Below are the code and all the weights of a small trained network. Each question names an input and a target symbol and asks about switching units off, where a switched-off unit gives its printed mean instead of its output.

import numpy as np


def w(rows, s, z=0):
    codes = np.array(rows[::2]) - 128.0
    scale = np.full(codes.shape[1], s)
    scale[-1] = z or s
    return codes * scale


def f(y):
    return np.maximum(y, 0)


def softmax(a):
    e = np.exp(a - a.max(-1, keepdims=True))
    return e / e.sum(-1, keepdims=True)


def log_softmax(a):
    a = a - a.max(-1, keepdims=True)
    return a - np.log(np.exp(a).sum(-1, keepdims=True))


def net(x, mask):
    ids = ['Δαβλμφψ'.index(c) for c in x.split()]
    T = len(ids)
    res = E[ids] + P[:T]
    q, k, v = (res @ M[0].T for M in (Q, K, V))
    z = softmax(np.where(np.tri(T) > 0, q @ k.T / 4**0.5, -1e9)) @ v
    res = res + np.where(mask[0], z, O[0][:, -1]) @ O[0][:, :-1]
    y = f(res @ A[0][:, :-1].T + A[0][:, -1])
    res = res + np.where(mask[1:13], y, B[0][:, -1]) @ B[0][:, :-1]
    return log_softmax(res[-1] @ U[:, :-1].T + U[:, -1])


Q, K, V, O, A, B = {}, {}, {}, {}, {}, {}
E = w([
[152,128,34,171,64,79],'Δ',
[191,29,69,33,136,141],'α',
[109,49,22,88,138,92],'β',
[172,90,75,118,2,168],'λ',
[207,208,160,130,16,100],'μ',
[147,199,165,207,151,110],'φ',
[132,170,85,125,110,58],'ψ',
],0.019)
P = w([
[131,165,42,94,252,183],'0',
[201,134,129,161,172,143],'1',
[164,120,143,103,157,102],'2',
[171,111,143,152,167,126],'3',
[157,106,155,140,164,110],'4',
[148,107,154,135,163,113],'5',
[141,93,165,128,154,92],'6',
[140,94,158,134,158,110],'7',
[128,97,156,120,152,112],'8',
[118,102,155,121,160,123],'9',
[119,98,164,117,155,105],'10',
],0.011)
Q[0] = w([
[153,170,130,72,149,106],'head 0',
[125,125,140,97,184,159],'head 0',
[80,134,255,142,116,208],'head 0',
[129,169,13,189,143,69],'head 0',
],0.012)
K[0] = w([
[190,160,146,132,172,118],'head 0',
[157,93,119,142,183,68],'head 0',
[102,68,200,163,85,2],'head 0',
[55,220,32,137,181,240],'head 0',
],0.011)
V[0] = w([
[136,142,11,136,181,57],'head 0',
[38,97,129,78,184,86],'head 0',
[22,91,22,150,57,179],'head 0',
[175,19,165,45,159,227],'head 0',
],0.011)
O[0] = w([
[161,187,109,104,106,58,222],'head 0',
[81,106,145,147,88,41,39],'head 0',
[139,141,172,54,193,77,201],'head 0',
[208,9,137,149,130,189,245],'head 0',
],0.015,0.011)
A[0] = w([
[96,116,13,69,129,107,121],'neuron 0',
[120,214,137,109,155,139,60],'neuron 1',
[107,154,138,207,165,160,99],'neuron 2',
[161,181,238,162,2,160,251],'neuron 3',
[188,128,127,84,144,126,76],'neuron 4',
[89,33,105,235,179,48,106],'neuron 5',
[148,134,243,110,70,205,106],'neuron 6',
[48,114,83,145,114,98,63],'neuron 7',
[170,115,96,149,95,119,180],'neuron 8',
[172,134,173,102,21,175,131],'neuron 9',
[158,87,99,92,180,118,37],'neuron 10',
[74,146,174,182,78,185,36],'neuron 11',
],0.011,0.0025)
B[0] = w([
[181,119,120,180,154,153,163],'neuron 0',
[127,64,197,124,98,156,163],'neuron 1',
[152,138,161,158,156,79,140],'neuron 2',
[111,89,7,90,139,150,163],'neuron 3',
[82,60,93,117,111,104,251],'neuron 4',
[75,180,183,126,194,160,158],'neuron 5',
[125,168,206,145,159,101,190],'neuron 6',
[88,109,132,140,47,115,136],'neuron 7',
[162,160,117,115,141,144,198],'neuron 8',
[90,126,155,103,117,125,213],'neuron 9',
[115,202,126,140,87,117,245],'neuron 10',
[135,176,203,128,145,67,137],'neuron 11',
],0.017,0.026)
U = w([
[99,204,202,50,77,165,142],'Δ',
[237,119,83,158,136,189,216],'α',
[194,47,1,33,83,187,186],'β',
[236,31,149,138,165,130,93],'λ',
[163,160,124,141,136,80,3],'μ',
[81,146,143,211,48,105,51],'φ',
[33,124,56,200,41,178,124],'ψ',
],0.0064,0.0029)

Each question gives the input, a string of symbols that net reads in full, and the target symbol t.
The units are the heads (4 rows each of Q, K, V and O) and the neurons (one row each of A and B). Each row of codes is followed by its name. A weight is (code - 128) times the scale printed after its matrix; where a second scale follows, it is the last column's (O, A, B and U).
mask holds one flag per unit, heads first, then neurons. A switched-off unit (its flag False) gives its mean, the last column of its rows in O or B, instead of its output. The means were averaged over made-up inputs and are rounded, as every weight is.
A unit's drop is (log p(t) with every unit on - log p(t) with that unit switched off) / (log p(t) with every unit on - log p(t) with every unit switched off).
The circuit of an input: a set's keep is (log p(t) with only the set's units on - log p(t) with every unit switched off) / (log p(t) with every unit on - log p(t) with every unit switched off). Starting from the 12 units with the biggest drops (on a tie, the unit counted first), units are removed one at a time, each time the one whose removal leaves the highest keep (on an exact tie, the one counted first), for as long as the keep stays at least 0.8.
units of the circuit, in order: the units of the circuit, biggest drop first
most important unit: the unit with the biggest drop
k most important neurons: the k neurons with the biggest drops, biggest first
drop of u: that unit's drop, to one decimal
input α β φ β φ, target β: most important unit	neuron 3
input Δ α α α Δ φ ψ λ Δ, target λ: units of the circuit, in order	head 0; neuron 1; neuron 0; neuron 10
input μ λ μ Δ Δ φ Δ α ψ, target α: 2 most important neurons	neuron 4; neuron 10
input λ Δ φ λ β λ Δ, target β: 2 most important neurons	neuron 6; neuron 4
input α μ β φ, target α: 4 most important neurons	neuron 4; neuron 2; neuron 9; neuron 10
input ψ α φ, target ψ: units of the circuit, in order	head 0; neuron 3
input Δ α β, target λ: units of the circuit, in order	neuron 0; head 0; neuron 1; neuron 10
input Δ Δ Δ ψ Δ ψ, target λ: 3 most important neurons	neuron 1; neuron 0; neuron 10
input λ λ β β μ β α α, target Δ: 2 most important neurons	neuron 10; neuron 5
input α Δ Δ, target Δ: units of the circuit, in order	neuron 5; head 0; neuron 9; neuron 10
input φ Δ λ ψ, target ψ: units of the circuit, in order	head 0; neuron 6
input μ β λ α λ λ φ, target α: 2 most important neurons	neuron 4; neuron 9
input μ λ λ α λ λ α Δ, target α: units of the circuit, in order	head 0; neuron 4; neuron 10; neuron 0
input α φ β, target Δ: 4 most important neurons	neuron 5; neuron 10; neuron 3; neuron 8
input α λ λ α α φ, target λ: 2 most important neurons	neuron 10; neuron 2
input μ α λ λ Δ Δ μ Δ β, target α: 3 most important neurons	neuron 4; neuron 0; neuron 3
input μ Δ α φ Δ λ λ β β λ Δ, target α: 3 most important neurons	neuron 4; neuron 10; neuron 0
input α α ψ λ λ λ, target Δ: 2 most important neurons	neuron 6; neuron 9
input Δ β α λ Δ β, target λ: 3 most important neurons	neuron 0; neuron 1; neuron 10
input λ α Δ Δ λ μ, target β: drop of neuron 10	0.4
input φ λ β α α β, target ψ: drop of neuron 7	1.2
input α β λ λ α Δ ψ λ Δ, target Δ: drop of neuron 0	0.1
